Below is a small trained network, with its code and all its weights. Each question gives an input and a target symbol and asks what happens when units are switched off, that is, made to give their printed mean instead of their output.

import numpy as np


def w(rows, s, z=0):
    codes = np.array(rows[::2]) - 128.0
    scale = np.full(codes.shape[1], s)
    scale[-1] = z or s
    return codes * scale


def f(y):
    return y / 2 * (1 + np.tanh(0.7978845608 * (y + 0.044715 * y**3)))


def softmax(a):
    e = np.exp(a - a.max(-1, keepdims=True))
    return e / e.sum(-1, keepdims=True)


def log_softmax(a):
    a = a - a.max(-1, keepdims=True)
    return a - np.log(np.exp(a).sum(-1, keepdims=True))


def net(x, mask):
    ids = ['γδεηλμξστφψω'.index(c) for c in x.split()]
    T = len(ids)
    res = E[ids] + P[:T]
    u = 0
    for l in range(2):
        q, k, v = (res @ M[l].T for M in (Q, K, V))
        z = softmax(np.where(np.tri(T) > 0, q @ k.T / 4**0.5, -1e9)) @ v
        res = res + np.where(mask[u], z, O[l][:, -1]) @ O[l][:, :-1]
        u += 1
        y = f(res @ A[l][:, :-1].T + A[l][:, -1])
        res = res + np.where(mask[u : u + 12], y, B[l][:, -1]) @ B[l][:, :-1]
        u += 12
    return log_softmax(res[-1] @ U[:, :-1].T + U[:, -1])


Q, K, V, O, A, B = {}, {}, {}, {}, {}, {}
E = w([
[48,121,177],'γ',
[134,70,159],'δ',
[85,18,142],'ε',
[138,97,2],'η',
[101,99,153],'λ',
[169,130,11],'μ',
[142,29,56],'ξ',
[213,138,132],'σ',
[218,99,194],'τ',
[124,197,109],'φ',
[84,119,142],'ψ',
[211,103,80],'ω',
],0.018)
P = w([
[254,48,174],'0',
[184,111,154],'1',
[158,124,168],'2',
[193,92,164],'3',
[151,136,163],'4',
[185,104,169],'5',
[148,143,154],'6',
[204,98,161],'7',
[180,121,151],'8',
[157,138,156],'9',
[187,118,155],'10',
[221,83,165],'11',
[194,109,161],'12',
[178,130,150],'13',
],0.0039)
Q[0] = w([
[145,153,38],'0.h0',
[191,207,64],'0.h0',
[220,240,255],'0.h0',
[133,239,200],'0.h0',
],0.007)
K[0] = w([
[147,183,29],'0.h0',
[170,254,178],'0.h0',
[226,191,237],'0.h0',
[91,205,182],'0.h0',
],0.0092)
V[0] = w([
[86,72,102],'0.h0',
[120,184,213],'0.h0',
[153,128,2],'0.h0',
[123,75,41],'0.h0',
],0.007)
O[0] = w([
[163,52,1,215],'0.h0',
[170,240,99,2],'0.h0',
[81,245,30,166],'0.h0',
[146,173,172,241],'0.h0',
],0.0089,0.0041)
A[0] = w([
[166,122,59,186],'0.n0',
[90,117,201,138],'0.n1',
[163,179,168,77],'0.n2',
[60,88,115,120],'0.n3',
[180,79,113,57],'0.n4',
[163,186,100,254],'0.n5',
[103,33,96,202],'0.n6',
[190,90,67,164],'0.n7',
[76,100,118,72],'0.n8',
[124,8,114,90],'0.n9',
[75,138,65,75],'0.n10',
[176,131,200,112],'0.n11',
],0.013,0.0055)
B[0] = w([
[108,216,191,166],'0.n0',
[121,201,114,149],'0.n1',
[125,40,70,132],'0.n2',
[131,124,68,166],'0.n3',
[143,120,128,164],'0.n4',
[174,165,255,149],'0.n5',
[85,165,115,250],'0.n6',
[160,208,127,192],'0.n7',
[160,104,116,142],'0.n8',
[55,138,99,246],'0.n9',
[4,80,167,142],'0.n10',
[35,68,151,149],'0.n11',
],0.0076,0.017)
Q[1] = w([
[72,254,134],'1.h0',
[66,6,247],'1.h0',
[194,29,46],'1.h0',
[170,59,197],'1.h0',
],0.0076)
K[1] = w([
[130,101,150],'1.h0',
[115,132,172],'1.h0',
[3,83,138],'1.h0',
[174,108,135],'1.h0',
],0.014)
V[1] = w([
[179,206,69],'1.h0',
[247,27,81],'1.h0',
[209,142,254],'1.h0',
[12,84,99],'1.h0',
],0.0056)
O[1] = w([
[189,148,69,128],'1.h0',
[185,81,38,1],'1.h0',
[166,73,195,96],'1.h0',
[1,90,216,176],'1.h0',
],0.005,0.0088)
A[1] = w([
[150,189,120,173],'1.n0',
[167,164,237,253],'1.n1',
[121,221,103,216],'1.n2',
[93,190,155,139],'1.n3',
[114,79,183,8],'1.n4',
[254,111,127,8],'1.n5',
[67,132,152,152],'1.n6',
[199,71,141,19],'1.n7',
[47,133,159,200],'1.n8',
[112,121,169,67],'1.n9',
[106,126,88,195],'1.n10',
[149,191,150,69],'1.n11',
],0.013,0.004)
B[1] = w([
[104,212,176,148],'1.n0',
[133,27,181,177],'1.n1',
[197,97,172,188],'1.n2',
[110,175,114,197],'1.n3',
[2,149,145,136],'1.n4',
[144,149,22,154],'1.n5',
[158,106,83,217],'1.n6',
[37,156,45,140],'1.n7',
[173,124,130,252],'1.n8',
[92,182,36,138],'1.n9',
[196,83,106,169],'1.n10',
[40,84,154,147],'1.n11',
],0.0077,0.025)
U = w([
[75,165,138,47],'γ',
[74,165,133,255],'δ',
[118,123,46,56],'ε',
[104,230,145,140],'η',
[103,155,136,93],'λ',
[113,168,182,107],'μ',
[181,224,69,158],'ξ',
[172,60,126,150],'σ',
[79,103,159,24],'τ',
[170,104,173,243],'φ',
[141,122,145,160],'ψ',
[246,133,129,170],'ω',
],0.014,0.0053)

Each question gives the input, a string of symbols that net reads in full, and the target symbol t.
The units are the heads (4 rows each of Q, K, V and O) and the neurons (one row each of A and B). Each row of codes is followed by its name. A weight is (code - 128) times the scale printed after its matrix; where a second scale follows, it is the last column's (O, A, B and U).
mask holds one flag per unit, layer by layer, with each layer's heads first. A switched-off unit (its flag False) gives its mean, the last column of its rows in O or B, instead of its output. The means were averaged over made-up inputs and are rounded, as every weight is.
A unit's drop is (log p(t) with every unit on - log p(t) with that unit switched off) / (log p(t) with every unit on - log p(t) with every unit switched off).
The circuit of an input: a set's keep is (log p(t) with only the set's units on - log p(t) with every unit switched off) / (log p(t) with every unit on - log p(t) with every unit switched off). Starting from the 12 units with the biggest drops (on a tie, the unit counted first), units are removed one at a time, each time the one whose removal leaves the highest keep (on an exact tie, the one counted first), for as long as the keep stays at least 0.8.
circuit, biggest first: the units of the circuit, biggest drop first
unit that matters most: the unit with the biggest drop
top k neurons: the k neurons with the biggest drops, biggest first
top k neurons in layer l: the k neurons of layer l with the biggest drops, biggest first
drop of u: that unit's drop, to one decimal
input λ ψ ε σ μ, target μ: unit that matters most => 0.n5
input ε λ μ φ φ ω ε φ, target ω: circuit, biggest first => [0.n9 0.n6]
input ξ ξ τ ξ η δ, target ξ: circuit, biggest first => [1.n1 0.h0 1.n11]
input δ σ φ γ τ, target τ: circuit, biggest first => [0.n11 0.h0 1.n4 1.n1]
input ε ψ σ ε δ ε δ λ φ, target φ: circuit, biggest first => [1.n1 0.n5 0.n9]
input ξ ε ε δ, target ε: top 3 neurons => [0.n5 1.n6 1.n0]
input λ δ δ τ τ ψ δ δ ξ ε τ σ, target τ: top 2 neurons => [0.n11 1.n4]
input δ ε ξ σ, target σ: top 3 neurons in layer 0 => [0.n9 0.n6 0.n5]
input δ ε μ δ ξ μ δ σ, target σ: top 2 neurons in layer 1 => [1.n1 1.n5]
input ε φ φ σ ω, target ω: top 3 neurons in layer 0 => [0.n9 0.n6 0.n10]
input γ δ γ δ δ δ, target δ: top 2 neurons in layer 1 => [1.n4 1.n2]
input ε ε δ λ, target ε: top 3 neurons in layer 1 => [1.n6 1.n0 1.n1]
input τ σ δ σ ω τ ξ, target ξ: top 2 neurons in layer 0 => [0.n7 0.n0]
input δ ε δ δ δ φ ε, target ε: unit that matters most => 0.n9
input ε η ε ξ δ λ φ ξ τ, target τ: top 2 neurons in layer 1 => [1.n4 1.n1]
input ξ ξ δ, target ξ: top 2 neurons => [1.n1 1.n11]
input δ ε δ δ ε ξ ε ψ δ η, target η: top 3 neurons in layer 0 => [0.n0 0.n5 0.n7]
input φ δ η, target η: top 2 neurons in layer 1 => [1.n0 1.n3]
input γ ω ξ σ ξ ξ ε σ δ δ δ μ, target μ: top 2 neurons in layer 0 => [0.n0 0.n5]
input ψ ε τ ε ε δ, target ε: drop of 1.n6 => 0.2
input δ ε γ ψ ε τ ω, target ω: drop of 0.n4 => 0.0
input ω ψ φ δ ω ξ φ, target ω: drop of 0.n9 => 0.8
input ω ξ ψ ψ ε, target ε: drop of 0.h0 => 0.1
